Each row has a name. After each piece below comes the name of the row it's from, unless a question asks for something else. Each question is about the rows just above it. Places in a row count from 0.

[168 145 161 107 104 113 102 116] = (120)
[115 145 161 107 104 149  91 157] = (146)
[106  59 154 134 134 133 117  29] = (108)
[115 145 161 107 104 113 102 157] = (87)
[155 103 125 117 158 151  91 124] = (14)
Where in the named rows is [154]? | (108), 2
Where in the named rows is [125]? | (14), 2
[149] is at row and place | (146), 5
[133] is at row and place | (108), 5
Where in the named rows is [151]? | (14), 5
[116] is at row and place | (120), 7

[121  56 160 147 123 161 148 119 205 144 119 136 163 158  98 173 128 126
  86 150  81 114 160 124] -> (47)
[ 88 156 151 131  94 116 146 122 117 112  82 114  68  61  85 180 153 148
 138  84  86 130 143 161] -> (165)
[114 121 176 126  77  61 131 142 147 128 117 125  64 107 150 107 150  79
 182 143 132 137 135  84] -> (142)
[ 84 121 173 126  77  61 131 142 147 128 117 125  64 107 150 107 150  79
 182 143 132 137 135  84] -> (93)
[ 70 136 166 127  98 122 114  85  93 142  73 118  83  69  83 125 125  79
 173 127 135 159 129 113] -> (214)
[152 107 190 161  97  94  71 137 133 146 111 173  70 132 154 116 129  86
 111 184  99 100 145  96] -> (169)
[159  78 162 153  81 100 113 140 163 114 111 178 111 130 122 191 133 131
 145 182  78  77 151 150] -> (42)
[152 158 126 169 148 146 134 153  51 102 188 107 132 124 120 165 180 169
 143 102 123 193 137 127] -> (103)
[ 70 126 127 143 105 115 151 142 202  97 136 115 101 113  98  60 158  81
 119 152 141 125 118  66] -> (155)
[ 88 156 151 131  94 116 146 122 117 186  82 114  68  61  85 180 153 148
 138  84  86 130 163 161] -> (190)
[149 139 141  89 112 143 151  42  43 122 110 175  97 155 127 112 127  98
  98 154 130 114 111 128] -> (163)
[ 70 136 166 118  98 122 114  85  93 142  73 118  83  69  83 125 125  79
 173 127 135 159 129 113] -> (139)
asked: [ 70 136 166 118  98 122 114  85  93 142  73 118  83  69  83 125 125  79
 173 127 135 159 129 113] | (139)
asked: [ 84 121 173 126  77  61 131 142 147 128 117 125  64 107 150 107 150  79
 182 143 132 137 135  84] | (93)
The row with [159  78 162 153  81 100 113 140 163 114 111 178 111 130 122 191 133 131
 145 182  78  77 151 150] is | (42)

[120 130 116 117 127  93 110  93 151 105 166 120 113 104 137 108 145 146
  89 104 130 118 123 157 137 157 142 106 135 166 158 144  93 150 154 138] -> (115)
[130 125 171 107 158 169 106 137 155 131  95 117 146 100 110 123 101 151
  93 114 152 157 109 124 115 153 123 103  98  79 125  97  96  95 168  86] -> (197)
[158 130  78 123  88  70 127 107 113 125  66 157 112 163 127 142 149 116
 152 116  82 135 128 101 122  97 118 169  98 181 118 166 150 108 136 159] -> (9)
[151  81 177 169  99 128 142 159 106 127 206 146 114 194  74 152  99  93
 158 165 118 139 140 150 114 133 129  82 201 172 173  77 202 191 103  90] -> (170)
[111 132 117 157 158 178 123 143 155 118  76 105 120 108  80 154 113 101
 102 168 185  89 137 100 173 106 140  99 116 119 118 140 166  99  99 130] -> (143)
[140 145  94 151 142  96 158  91 147 109  68 126 132 123 144 171 148 154
 173 158 102 111 127 162 118 126 125 173  85 132 116 169  87  85 162  93] -> (140)
[112 118 175 146 120 168 154 163 100 157 137 106 136 113 149 115 108 133
 159 112 157 152 114 102 123  99 142 147 110 118 112 147 142 119  91  92] -> (44)
[106 111 125 108 153 161 122  98 151 139 181 104 128 103 125 116 134 148
 107 158 149  79 140 161 158 120 144  97 100 109 165  86  72 126 162  90] -> (160)
[144  82 133 138 105  92 142 121 152 152 202 120 120 179 190 106  96 100
 152 174  86 138 109 151 117 137 123  99 193 127 163  75 170 177 140 139] -> (127)
[103 157 123 139 111 167 159 125 104 116  83 114 136 142 142 163 147 130
 164 117 184  77 143 142 164 143 115 152 144 175 116 147 136 167 100 123] -> (179)
asked: [144  82 133 138 105  92 142 121 152 152 202 120 120 179 190 106  96 100
 152 174  86 138 109 151 117 137 123  99 193 127 163  75 170 177 140 139] | (127)
Where in the named rows is [72]? | (160), 32
Where do [106 111 125 108 153 161 122  98 151 139 181 104 128 103 125 116 134 148
 107 158 149  79 140 161 158 120 144  97 100 109 165  86  72 126 162  90] appear? | (160)

[174  97 111 166 147 217 221  81  93 123] : (18)
[144  70 129 157  49 136 116  96  95 183] : (156)
[183 200 104  93 202 188 122 121 117 208] : (7)
[ 96 143 167 145 146 122 101  73  53  78] : (69)
[183 200 104  93 202 188 122 121 117  88] : (178)
[ 87  60 143 120 183 110 123  77  62  83] : (67)
[145 169 136  79 126  90 137 102 138 217] : (137)
[176 152 153  73  73 212 105 194 141 132] : (138)
[146] is at row and place | (69), 4
Where in the named rows is [141]? | (138), 8
Row and place of [87] in the named rows: | (67), 0
Row and place of [129] in the named rows: | (156), 2

[145  79 151 141 156 130 160 146 135  77]  (24)
[132 120 135  95 108  93 122 155  93 156]  (72)
[139 158  84 148 106 139 127 133 143  94]  (153)
[139 158  84 148 106 139 127 133 143 118]  (147)
[143 100 143 121 163  74  86 106 131 203]  (92)
[145  79 151 141 105 130 160 146 135 131]  (161)
[109 153 112 121 153 115 129 100  98 101]  (75)
[110  95 167 121 104 136 156 136 171 104]  (129)
[157 124 135 102  88 134 144 124 157 117]  (15)
Row and place of [155] in the named rows: | (72), 7
asked: [110  95 167 121 104 136 156 136 171 104] | (129)
Row and place of [163] in the named rows: | (92), 4

[130 139 137 111 121 104 212] = (51)
[114 109 123  93  98 124 145] = (133)
[119 114  95 119 137 121 102] = (168)
[123 118 141 117 148 150 158] = (99)
[129 117 154  97 125 103  99] = (113)
[134  73 115 187 136 136 152] = (122)
[129 129  82  29  88 102 157] = (135)
[143 154 104 177 133 158 150] = (158)
Where in the named rows is [177]? | (158), 3
Row and place of [93] in the named rows: | (133), 3
Where in the named rows is [187]? | (122), 3
Where in the named rows is [103]? | (113), 5

[ 98 150 138 131 101 115 148  98 139 118 133 165 153] : (26)
[199 125 137 138 176 194  94 197 131 176  69 127 100] : (33)
[206 125 115 124 114 128 141 135 102 122 164 122 154] : (50)
[209  97 127 130 204 185  65 193 135 162  73  96  70] : (89)
[209  97 127 130 204 126  90 106 119 136  88 107  72] : (121)
[73] is at row and place | (89), 10
Where in the named rows is [136]? | (121), 9
[197] is at row and place | (33), 7

[140 137  83  66 138]  (131)
[112 106  76 123 115]  (13)
[154 152  84  54 136]  (45)
[125 114  80 103 138]  (8)
[113 132 123 148 154]  (177)
[152 139 139  77 127]  (43)
[ 55 137 149 112 118]  (86)
[128 114  94 122 102]  (111)
[119 123 109 122 139]  (39)
Where in the named rows is [103]? | (8), 3
Where in the named rows is [140]? | (131), 0
Where in the named rows is [84]? | (45), 2
Where in the named rows is [54]? | (45), 3

[ 75 119 132 165 152 148  83 132] = (141)
[ 83 147 132 165 147 113  72 120] = (100)
[ 85 146 132 173 133 146 147 143] = (12)
[ 83 147 169 165 147 113  72 120] = (119)
[ 55 127 165 151 157 118 100  98] = (96)
Row and place of [133] in the named rows: | (12), 4
[85] is at row and place | (12), 0
[118] is at row and place | (96), 5
Where in the named rows is [173]? | (12), 3

[116 123 128 135 132 102 133 127 123 134 140 149 151 147 130 126 128  53
  74 154 122 126 120 127 124 127 133 132 137 123 129 124] -> (117)
[105 125 130 134 128  95 137 127 126 135 131 140 137 133 133 129 129  32
  47 141 125 127 117 129 128 131 140 137 144 126 131 111] -> (49)
[124 121 134 116 128 130 123 134 141 115 112  89  99  95 132 142 136 123
 102  90 135 135 128 136 127 119 148 144 135 132 135 101] -> (68)
[124 121 134 116 128 130 123 134 141 115 112  89  99  95 132 142 136 123
 102  90 135 135 128 137 138 146 124 126 123 138 131 111] -> (136)
[122] is at row and place | (117), 20
Which row holds [124 121 134 116 128 130 123 134 141 115 112  89  99  95 132 142 136 123
 102  90 135 135 128 137 138 146 124 126 123 138 131 111]? | (136)

[198 206  58  73 122  54 179  56 199] = (20)
[198 206  58 179 122  54 197  52  91] = (36)
[ 56 194  53  53 180 200  75 177  55] = (124)
Where in the named rows is [180]? | (124), 4
[52] is at row and place | (36), 7
[199] is at row and place | (20), 8

[127 135 143 106 117 184 115 144 117 172 135 138 143 108 119 119 144 100
 160 157 114 130 134 132  99 158 120 138 138 161] -> (95)
[127 141 111 141 136 102 133  95 143  76 134 121 115 147 154 137  85 153
  70 107 147 118 132 102 157  86 148 122 111  71] -> (145)
[125 136 157  89 107 129 104 160 107 211 139 146 157  92 111 112 161  78
 189 182 101 131 134 139  73 185 112 145 146 192] -> (130)
[130 110 137 129 127 125 134 152 121 150 118 129 131 123 107 124 162 137
 168 127 118 121 119 154 121 152 111 127 139 163] -> (77)
[131  98 146 123 124 125 133 176 111 181 112 132 136 114  86 119 193 108
 208 137 104 117 114 177 105 179  96 130 152 202] -> (56)
[131  98 146 123 124 125 133 176 111 162 112 132 136 114  86 137 175 165
 160  73 129 108  98 182 166 127 104 108 136 149] -> (106)
[127 135 129 121 124 129 121 124 127 133 134 131 131 125 134 128 122 122
 123 137 128 131 133 119 121 129 132 132 126 125] -> (154)
Where in the named rows is [189]? | (130), 18
[101] is at row and place | (130), 20
Row and place of [185] in the named rows: | (130), 25
The row with [125 136 157  89 107 129 104 160 107 211 139 146 157  92 111 112 161  78
 189 182 101 131 134 139  73 185 112 145 146 192] is | (130)
Where in the named rows is [202]? | (56), 29
asked: [127 135 129 121 124 129 121 124 127 133 134 131 131 125 134 128 122 122
 123 137 128 131 133 119 121 129 132 132 126 125] | (154)
Row and place of [163] in the named rows: | (77), 29

[122 123 128 127 126 122 127 130 129 127 127 127 128 128 127 130] = (112)
[122 122 129 126 121 118 126 128 127 124 125 129 133 131 123 132] = (11)
[114 115 132 122  95  97 124 120 123 106 117 122 131 130 117 141] = (162)
[158 147 116 102 164 113  94 146 108 161 112 138 179 147 108 154] = (109)
[122 123 128 127 126 122 127 130 129 127 127 130 133 131 125 130] = (90)
[ 98 100 133 124  95  91 126 126 129 106 119 129 140 136 153 142] = (157)
[152 163 133 172 152 229 178 109 153 130 171 112  33  84 190  64] = (19)
[ 98 100 132 128 110 104 130 131 134 116 125 134 141 137 116 135] = (173)
Row and place of [154] in the named rows: | (109), 15
asked: [122 123 128 127 126 122 127 130 129 127 127 127 128 128 127 130] | (112)

[126 111 136 164  96 113 120 136] = (196)
[123 134 111  82 194 153 151 118] = (218)
[105  76 106 129 174 109  92 131] = (184)
[103  82  92  76 208 103  42 123] = (176)
[127 105 147 216  79 132 197 142] = (204)
[106  61 115 156 132  72  32 140] = (48)
[101  68  96 103 186  89  31 129] = (83)
[103  82  92  76  72 103  42 123] = (171)
[127 105 147 216  79 107  89 131] = (3)
[112 101 106  99 182 120  94 124] = (182)
[116 118 106 190 199 141 130 120] = (185)
[116 118 106  86 199 141 130 120] = (110)
[126] is at row and place | (196), 0
[142] is at row and place | (204), 7
Where in the named rows is [156]? | (48), 3
Which row holds [126 111 136 164  96 113 120 136]? | (196)

[108 107 140 122 206]  (126)
[107  93 147 125 199]  (128)
[138  96 192 171 124]  (53)
[138  94 193 168 125]  (28)
[103 128 123 154 202]  (21)
[114 132  55 143  91]  (199)
[137  91 193 166 148]  (198)
[ 97  91 114 149 192]  (186)
[143 130 198 102 164]  (191)
[ 94  87 101 157 179]  (107)
Row and place of [154] in the named rows: | (21), 3
[124] is at row and place | (53), 4
[93] is at row and place | (128), 1
Where in the named rows is [149]? | (186), 3

[126 107  58 112 104 158 146] = (104)
[101 126  38 126 120 124 150] = (208)
[102 125  84 119 118  95 111] = (98)
[118 136  91 143 130 128 117] = (22)
[145 121 126 149 148 114 105] = (206)
[162 157 113 147 141  85 108] = (217)
[164 153 122 135 144 107  95] = (91)
[ 96 169 117 154 155 107 105] = (71)
[165 167 141 131 178 111 114] = (201)
[184 195 162 167 141 139  85] = (205)
[189 101 146 128 153 132  83] = (38)
[192 126 127 127 160 150  46] = (172)
[149] is at row and place | (206), 3
Row and place of [102] in the named rows: | (98), 0
Row and place of [125] in the named rows: | (98), 1
Row and place of [96] in the named rows: | (71), 0
Where in the named rows is [91]? | (22), 2
Row and place of [154] in the named rows: | (71), 3
Row and place of [124] in the named rows: | (208), 5

[172 216 209 125 148 167 206 112  89 111 185 106  67 107 182 182 208 118
  65  31]  (65)
[ 39  94  89  77 110  81  62 124  88  85 170  59 118  83 158  57  96 178
 157 155]  (85)
[ 89 113 179  76 139 107  63 112 108  54 159 112  75  93 159 136  64 183
  59  90]  (17)
[183 161 195 172 144 209 126 116 173 162 144 220 150 178  75 202 189  99
 145 114]  (82)
[114] is at row and place | (82), 19
Where in the named rows is [157]? | (85), 18

[128 129 126 126] = (73)
[129 121 154 129] = (149)
[106 117 103 125] = (70)
[123 137 131 130] = (84)
[123 117 103 125] = (60)
[162 131  45 159] = (31)
[131 113 123 151] = (25)
[123 118 137 130] = (52)
[123 137 167 129] = (144)
[118 123 117 130] = (6)
Where in the named rows is [121]? | (149), 1
Where in the named rows is [106]? | (70), 0

[146 127 128 153  86 152] : (88)
[147 128 128 153  87 152] : (123)
[125 154 143  87  80 149] : (41)
[136 178 132 150  53 147] : (55)
[138 122 137 137 103 144] : (5)
[123 186 128 129  78 123] : (40)
Where in the named rows is [86]? | (88), 4
Row and place of [78] in the named rows: | (40), 4
Row and place of [150] in the named rows: | (55), 3
Where in the named rows is [149]? | (41), 5

[140 100 151 152 146] = (105)
[140 114 132 152 146] = (46)
[150 147  68 216 153] = (78)
[127  83  34 152 139] = (81)
Row and place of [153] in the named rows: | (78), 4
Where in the named rows is [114]? | (46), 1
Row and place of [127] in the named rows: | (81), 0
Row and place of [132] in the named rows: | (46), 2
Where in the named rows is [139]? | (81), 4

[ 94 111 130 105 106  53 105  81 132 133] -> (59)
[ 94 111 130 105 106  53 105  81 132 104] -> (23)
[ 94 111 130  80 106 106 105  81 132 151] -> (79)
[114 106 138 117 112 108 121 115 126 131] -> (4)
Row and place of [80] in the named rows: | (79), 3
[117] is at row and place | (4), 3
asked: [ 94 111 130 105 106  53 105  81 132 133] | (59)
Row and place of [138] in the named rows: | (4), 2

[119 115 120  83 115]  (74)
[179 208 182  88 136]  (64)
[118 115 116 116 135]  (54)
[208] is at row and place | (64), 1
Row and place of [182] in the named rows: | (64), 2
Where in the named rows is [136]? | (64), 4
Row and place of [135] in the named rows: | (54), 4
Where in the named rows is [120]? | (74), 2
[83] is at row and place | (74), 3
Row and place of [118] in the named rows: | (54), 0

[180 167 175 121 145 204 109  60 104  88  76  68 118] -> (175)
[111  94 100 178 138  73 117  98 192 202 144 118 172] -> (2)
[ 99 152 150 104 202 148 131  52 159 188  94 113  65] -> (61)
[204  54 187 133 117 199 181 112 150 173 150  73 141] -> (66)
[ 99 152 150 104 202 148 131 107 159 191  94 113  65] -> (167)
[ 98 151 158 141 161 201 192 181 187 185 179 202 193] -> (10)
[156  70  68  99 110 101 121 153 159  51 141 152  62] -> (32)
[126 103 193 186 197 105 110 183  93 108 160 182 173] -> (150)
[ 90 197 131 189 181 155 113 188 204 126 128 156 131] -> (118)
[144  61 145 153 149  71  56  56 196 114  67 167 160] -> (57)
Where in the named rows is [201]? | (10), 5
[108] is at row and place | (150), 9
Where in the named rows is [133]? | (66), 3
Where in the named rows is [186]? | (150), 3
Where in the named rows is [112]? | (66), 7

[121 126  81 203 163 117 166 105 167 117 119 151 104  79 113 210 134 126] -> (101)
[110 134 117  55 125 145 141 156 100 198 180 125 153 211 122 104  90 127] -> (35)
[111 180 123  61 107 107 137 101  89 124 134  87 130 150 158  92  40 154] -> (102)
[176 125 101 129 119 130  63 107  72  29  90 122 123  81 133 132 102 141] -> (27)
[109 138 115  53  93 144 143 158  99 195 179 122 152 210 125 103  85 129] -> (134)
Where in the named rows is [151]? | (101), 11
Row and place of [145] in the named rows: | (35), 5
[102] is at row and place | (27), 16
asked: [110 134 117  55 125 145 141 156 100 198 180 125 153 211 122 104  90 127] | (35)
Row and place of [92] in the named rows: | (102), 15
Where in the named rows is [144]? | (134), 5
[103] is at row and place | (134), 15

[127 128 132 130] = (116)
[133 131 127 118] = (16)
[ 47  39 119  82] = (34)
[119] is at row and place | (34), 2
Where in the named rows is [118]? | (16), 3
Row and place of [133] in the named rows: | (16), 0

[137 100 128 205  47  69 184  98] -> (114)
[114 199 156  46 108 194 156 185] -> (76)
[114 199 156  46 108  86 165  39] -> (97)
[118 128 204 214 133 196 133 116] -> (132)
[137] is at row and place | (114), 0
[214] is at row and place | (132), 3
Where in the named rows is [47]? | (114), 4

[167 149 132 174 145]  (125)
[167 146 157 174 145]  (30)
[167 156 144 174 145]  (62)
[156] is at row and place | (62), 1
[149] is at row and place | (125), 1
[144] is at row and place | (62), 2

